Here is a tiny trained network, its code and every weight. The questions are about switching its units off for an input and a target symbol, where a switched-off unit gives its printed mean instead of its output.

import numpy as np


def w(rows, s, z=0):
    codes = np.array(rows[::2]) - 128.0
    scale = np.full(codes.shape[1], s)
    scale[-1] = z or s
    return codes * scale


def norm(h):
    return h / np.sqrt((h * h).mean(-1, keepdims=True) + 1e-5)


def f(y):
    return y / 2 * (1 + np.tanh(0.7978845608 * (y + 0.044715 * y**3)))


def softmax(a):
    e = np.exp(a - a.max(-1, keepdims=True))
    return e / e.sum(-1, keepdims=True)


def log_softmax(a):
    a = a - a.max(-1, keepdims=True)
    return a - np.log(np.exp(a).sum(-1, keepdims=True))


def net(x, mask):
    ids = ['ΘΛΞΨαδημπστφω'.index(c) for c in x.split()]
    T = len(ids)
    res = E[ids] + P[:T]
    u = 0
    for l in range(2):
        r = norm(res)
        for j in range(3):
            rows = slice(3 * j, 3 * j + 3)
            q, k, v = (r @ M[l][rows].T for M in (Q, K, V))
            z = softmax(np.where(np.tri(T) > 0, q @ k.T / 3**0.5, -1e9)) @ v
            o = O[l][rows]
            res = res + np.where(mask[u + j], z, o[:, -1]) @ o[:, :-1]
        u += 3
        y = f(norm(res) @ A[l][:, :-1].T + A[l][:, -1])
        res = res + np.where(mask[u : u + 12], y, B[l][:, -1]) @ B[l][:, :-1]
        u += 12
    return log_softmax(norm(res)[-1] @ U[:, :-1].T + U[:, -1])


Q, K, V, O, A, B = {}, {}, {}, {}, {}, {}
E = w([
[153,145,91,172,160,51,111,116],'Θ',
[149,173,94,141,114,57,97,115],'Λ',
[188,47,76,138,130,181,112,98],'Ξ',
[158,127,23,141,164,111,119,142],'Ψ',
[58,83,154,87,252,159,94,244],'α',
[171,143,59,149,135,74,81,156],'δ',
[108,166,149,173,139,15,85,145],'η',
[71,152,33,124,123,63,139,154],'μ',
[166,78,222,184,96,66,48,79],'π',
[55,55,136,200,162,70,182,119],'σ',
[86,51,67,131,102,87,164,90],'τ',
[151,129,131,209,19,124,120,188],'φ',
[120,171,56,254,120,188,152,132],'ω',
],0.017)
P = w([
[209,135,87,128,147,36,217,145],'0',
[183,124,91,142,135,41,183,145],'1',
[161,116,91,141,135,65,166,148],'2',
[132,113,87,147,152,69,138,139],'3',
[117,107,85,146,143,86,120,144],'4',
[100,107,93,141,139,100,99,141],'5',
[83,100,93,143,132,112,81,143],'6',
[66,102,96,137,123,129,68,140],'7',
[41,103,104,127,119,139,49,135],'8',
[32,103,110,133,118,138,25,136],'9',
[15,96,108,126,124,149,6,138],'10',
],0.012)
Q[0] = w([
[190,227,175,97,76,203,208,40],'0.h1',
[107,48,113,177,29,69,113,197],'0.h1',
[159,111,109,154,95,189,92,127],'0.h1',
[180,128,176,160,212,150,172,118],'0.h2',
[147,95,78,157,113,127,85,179],'0.h2',
[174,157,182,21,152,149,255,70],'0.h2',
[119,18,91,197,139,112,74,142],'0.h3',
[160,83,112,98,154,65,151,117],'0.h3',
[197,115,245,12,102,149,212,55],'0.h3',
],0.0089)
K[0] = w([
[234,127,103,95,144,91,239,102],'0.h1',
[44,118,105,175,134,252,78,159],'0.h1',
[94,148,192,77,199,124,172,154],'0.h1',
[162,150,117,31,136,120,171,121],'0.h2',
[59,132,157,153,123,165,60,167],'0.h2',
[250,168,180,98,200,77,217,142],'0.h2',
[40,99,93,169,54,133,54,173],'0.h3',
[117,112,94,157,143,112,71,172],'0.h3',
[206,160,132,71,158,127,177,169],'0.h3',
],0.011)
V[0] = w([
[188,109,85,60,91,112,43,144],'0.h1',
[126,84,187,29,189,101,118,209],'0.h1',
[120,90,182,130,7,64,162,217],'0.h1',
[139,149,126,174,137,181,35,180],'0.h2',
[130,128,197,199,57,152,214,211],'0.h2',
[139,2,178,44,130,50,120,92],'0.h2',
[204,131,100,133,133,95,98,106],'0.h3',
[113,154,108,64,176,89,87,180],'0.h3',
[35,101,82,128,30,163,91,117],'0.h3',
],0.0072)
O[0] = w([
[134,132,88,88,127,103,85,153,141],'0.h1',
[106,129,195,2,194,76,118,135,77],'0.h1',
[202,133,218,54,12,56,142,215,249],'0.h1',
[137,92,138,160,145,150,44,154,204],'0.h2',
[135,76,159,177,146,111,168,191,197],'0.h2',
[163,145,160,42,85,83,119,93,59],'0.h2',
[164,96,79,117,183,131,122,103,196],'0.h3',
[116,177,147,77,132,165,70,121,116],'0.h3',
[135,73,108,84,63,66,154,168,253],'0.h3',
],0.0086,0.0038)
A[0] = w([
[58,168,138,164,64,93,64,131,216],'0.n1',
[111,138,113,252,167,153,205,105,124],'0.n2',
[120,57,158,80,129,138,94,70,82],'0.n3',
[204,161,69,75,162,141,181,148,49],'0.n4',
[78,117,196,182,135,126,101,93,149],'0.n5',
[122,50,70,91,101,139,105,222,110],'0.n6',
[67,52,199,104,175,100,157,133,97],'0.n7',
[240,115,66,70,95,254,96,179,130],'0.n8',
[213,152,170,169,48,106,135,166,145],'0.n9',
[99,35,232,23,225,228,122,152,2],'0.n10',
[132,74,241,150,88,180,189,140,81],'0.n11',
[114,54,74,125,99,113,168,25,43],'0.n12',
],0.0071,0.0044)
B[0] = w([
[126,104,97,122,254,80,195,78,251],'0.n1',
[97,82,118,126,185,153,169,112,191],'0.n2',
[109,118,76,182,146,108,125,101,134],'0.n3',
[100,82,157,158,123,51,159,140,134],'0.n4',
[137,89,93,65,207,154,184,119,141],'0.n5',
[139,109,180,164,103,78,149,108,255],'0.n6',
[123,101,128,51,90,161,113,86,163],'0.n7',
[153,205,128,137,191,29,112,161,161],'0.n8',
[67,83,81,134,146,102,169,120,230],'0.n9',
[103,20,81,132,59,213,117,118,160],'0.n10',
[137,188,114,86,163,110,121,98,143],'0.n11',
[145,159,96,77,122,175,136,143,144],'0.n12',
],0.0083,0.0052)
Q[1] = w([
[100,128,151,131,131,125,101,127],'1.h1',
[127,133,111,142,126,139,124,127],'1.h1',
[145,147,152,120,124,135,147,111],'1.h1',
[146,87,64,155,205,96,58,100],'1.h2',
[157,155,179,165,102,198,126,113],'1.h2',
[106,15,126,193,99,79,152,170],'1.h2',
[164,178,164,105,114,255,110,151],'1.h3',
[140,130,152,91,180,110,109,59],'1.h3',
[112,161,94,69,160,120,107,122],'1.h3',
],0.02)
K[1] = w([
[134,138,146,89,161,139,119,99],'1.h1',
[100,163,90,132,122,127,127,110],'1.h1',
[139,85,122,143,165,64,134,85],'1.h1',
[4,124,122,123,144,101,64,155],'1.h2',
[201,240,105,176,195,107,177,138],'1.h2',
[82,99,154,116,87,225,117,201],'1.h2',
[190,250,131,133,187,82,190,104],'1.h3',
[48,78,14,59,102,95,68,113],'1.h3',
[67,98,118,65,182,112,67,40],'1.h3',
],0.012)
V[1] = w([
[107,135,108,202,127,112,133,115],'1.h1',
[75,84,229,59,241,175,82,170],'1.h1',
[105,96,106,113,77,137,90,218],'1.h1',
[139,150,24,224,79,83,139,188],'1.h2',
[149,115,75,137,93,174,209,46],'1.h2',
[226,123,111,125,85,155,26,122],'1.h2',
[152,119,226,206,171,164,90,150],'1.h3',
[149,86,67,134,58,112,109,107],'1.h3',
[80,165,41,118,127,124,119,247],'1.h3',
],0.012)
O[1] = w([
[158,143,191,186,162,134,129,64,184],'1.h1',
[57,41,10,104,117,87,124,181,2],'1.h1',
[124,131,79,155,137,2,149,128,150],'1.h1',
[72,86,4,71,104,116,145,229,222],'1.h2',
[54,39,87,168,79,105,192,66,106],'1.h2',
[247,98,53,128,154,211,178,104,50],'1.h2',
[161,113,191,81,238,97,119,143,74],'1.h3',
[192,103,62,74,112,155,164,69,215],'1.h3',
[78,190,110,95,60,207,170,233,192],'1.h3',
],0.0095,0.0086)
A[1] = w([
[105,212,200,8,188,120,94,156,33],'1.n1',
[161,59,107,138,213,100,124,52,119],'1.n2',
[71,167,79,105,158,78,145,83,113],'1.n3',
[10,144,95,24,109,156,121,131,3],'1.n4',
[152,149,39,72,192,216,142,87,89],'1.n5',
[51,164,162,177,60,122,149,148,145],'1.n6',
[211,188,91,148,128,63,121,81,58],'1.n7',
[213,188,155,12,206,156,76,114,158],'1.n8',
[91,202,173,144,146,193,75,83,201],'1.n9',
[111,157,35,117,107,122,84,106,121],'1.n10',
[171,175,165,103,156,167,91,51,112],'1.n11',
[205,171,195,204,56,83,87,157,107],'1.n12',
],0.012,0.0042)
B[1] = w([
[15,87,117,103,85,211,211,93,211],'1.n1',
[166,160,144,160,89,131,99,205,210],'1.n2',
[171,97,178,115,103,179,62,108,189],'1.n3',
[171,199,137,185,102,98,95,97,178],'1.n4',
[98,112,161,91,198,8,131,94,170],'1.n5',
[144,89,118,123,177,100,81,141,254],'1.n6',
[141,68,135,137,120,178,119,119,208],'1.n7',
[113,107,91,118,110,175,50,115,248],'1.n8',
[132,152,138,80,144,141,188,204,179],'1.n9',
[75,161,165,143,155,147,135,100,199],'1.n10',
[151,98,133,146,118,172,140,195,188],'1.n11',
[75,120,183,96,132,74,110,102,246],'1.n12',
],0.014,0.0059)
U = w([
[137,182,184,199,175,169,147,172,177],'Θ',
[147,168,142,117,140,147,182,100,253],'Λ',
[165,90,107,113,190,116,177,62,212],'Ξ',
[99,170,105,122,200,92,171,79,182],'Ψ',
[108,121,112,133,139,124,121,110,60],'α',
[140,154,67,76,211,122,109,106,226],'δ',
[48,113,150,80,110,191,128,148,174],'η',
[74,237,115,175,97,111,103,127,95],'μ',
[207,83,136,159,113,162,73,124,170],'π',
[80,114,229,173,146,56,106,93,70],'σ',
[115,102,91,150,49,102,145,27,91],'τ',
[131,83,95,73,101,50,153,197,89],'φ',
[77,64,76,244,164,130,153,130,95],'ω',
],0.011,0.0034)

Each question gives the input, a string of symbols that net reads in full, and the target symbol t.
The units are the heads (3 rows each of Q, K, V and O) and the neurons (one row each of A and B). Each row of codes is followed by its name. A weight is (code - 128) times the scale printed after its matrix; where a second scale follows, it is the last column's (O, A, B and U).
mask holds one flag per unit, layer by layer, with each layer's heads first. A switched-off unit (its flag False) gives its mean, the last column of its rows in O or B, instead of its output. The means were averaged over made-up inputs and are rounded, as every weight is.
A unit's drop is (log p(t) with every unit on - log p(t) with that unit switched off) / (log p(t) with every unit on - log p(t) with every unit switched off).
The circuit of an input: a set's keep is (log p(t) with only the set's units on - log p(t) with every unit switched off) / (log p(t) with every unit on - log p(t) with every unit switched off). Starting from the 12 units with the biggest drops (on a tie, the unit counted first), units are removed one at a time, each time the one whose removal leaves the highest keep (on an exact tie, the one counted first), for as long as the keep stays at least 0.8.
units of the circuit, in order: the units of the circuit, biggest drop first
k most important neurons of layer l: the k neurons of layer l with the biggest drops, biggest first
which heads matter: for each layer, one digit per head in row order, 1 if its drop is at least 0.15 and else 0, layers parted by /
input φ ω φ η, target ω: units of the circuit, in order	[1.h2 0.h3 1.h1 0.h2]
input Λ δ μ δ η Ξ, target η: which heads matter	000 / 000
input φ τ σ μ π α φ Θ ω δ σ, target Θ: units of the circuit, in order	[1.h2 0.h1 1.n9]
input σ η α Ψ Ξ Θ φ, target σ: units of the circuit, in order	[1.n12]
input δ α δ Ψ ω δ, target Θ: which heads matter	100 / 010
input Ξ ω Ψ π σ σ τ Λ, target τ: which heads matter	000 / 001
input μ Λ φ η σ δ π φ Ξ δ, target φ: which heads matter	001 / 010
input δ ω σ φ σ τ π, target τ: which heads matter	000 / 001
input ω σ Ξ Λ φ φ σ, target φ: units of the circuit, in order	[1.h2 0.h1]
input ω Ξ Θ μ, target μ: units of the circuit, in order	[1.n4 0.h3]
input φ δ η φ μ φ Θ α Θ, target η: units of the circuit, in order	[1.h2 1.n1]
input α σ Θ Λ δ, target η: units of the circuit, in order	[1.h2 1.n1]
input δ α σ η Λ Ψ η Ξ φ τ μ, target σ: which heads matter	110 / 010
input ω σ μ δ Θ τ δ, target τ: units of the circuit, in order	[1.h3 0.h2]
input Θ σ σ ω ω φ φ α δ η, target η: most important neuron of layer 0	[0.n1]
input φ φ Ψ σ, target φ: which heads matter	110 / 010
input Ξ π τ ω δ τ ω ω ω ω φ, target ω: which heads matter	100 / 000
input Ξ Θ δ Ψ μ, target μ: which heads matter	000 / 000
input Ξ μ μ φ μ μ δ Ξ φ δ, target φ: units of the circuit, in order	[1.h2 0.h3]
input Ψ Ξ Ξ φ ω π Θ, target ω: units of the circuit, in order	[1.h2 0.h1 1.h1]
input Ξ Θ ω δ δ Θ ω μ, target ω: units of the circuit, in order	[0.h1]
input Ξ σ Ξ α μ τ, target η: which heads matter	110 / 010
input δ η φ φ μ φ π Ψ, target φ: which heads matter	010 / 010
input α η σ μ ω η, target Θ: which heads matter	100 / 010
input φ μ Λ δ δ, target δ: which heads matter	111 / 010
input Λ π μ α ω τ φ φ σ π Ξ, target π: which heads matter	100 / 011
input φ η σ α τ μ ω α μ ω δ, target ω: units of the circuit, in order	[0.h2]
input μ μ δ, target μ: which heads matter	000 / 001
input π α σ μ μ π σ Ξ α π, target π: 2 most important neurons of layer 1	[1.n2 1.n12]
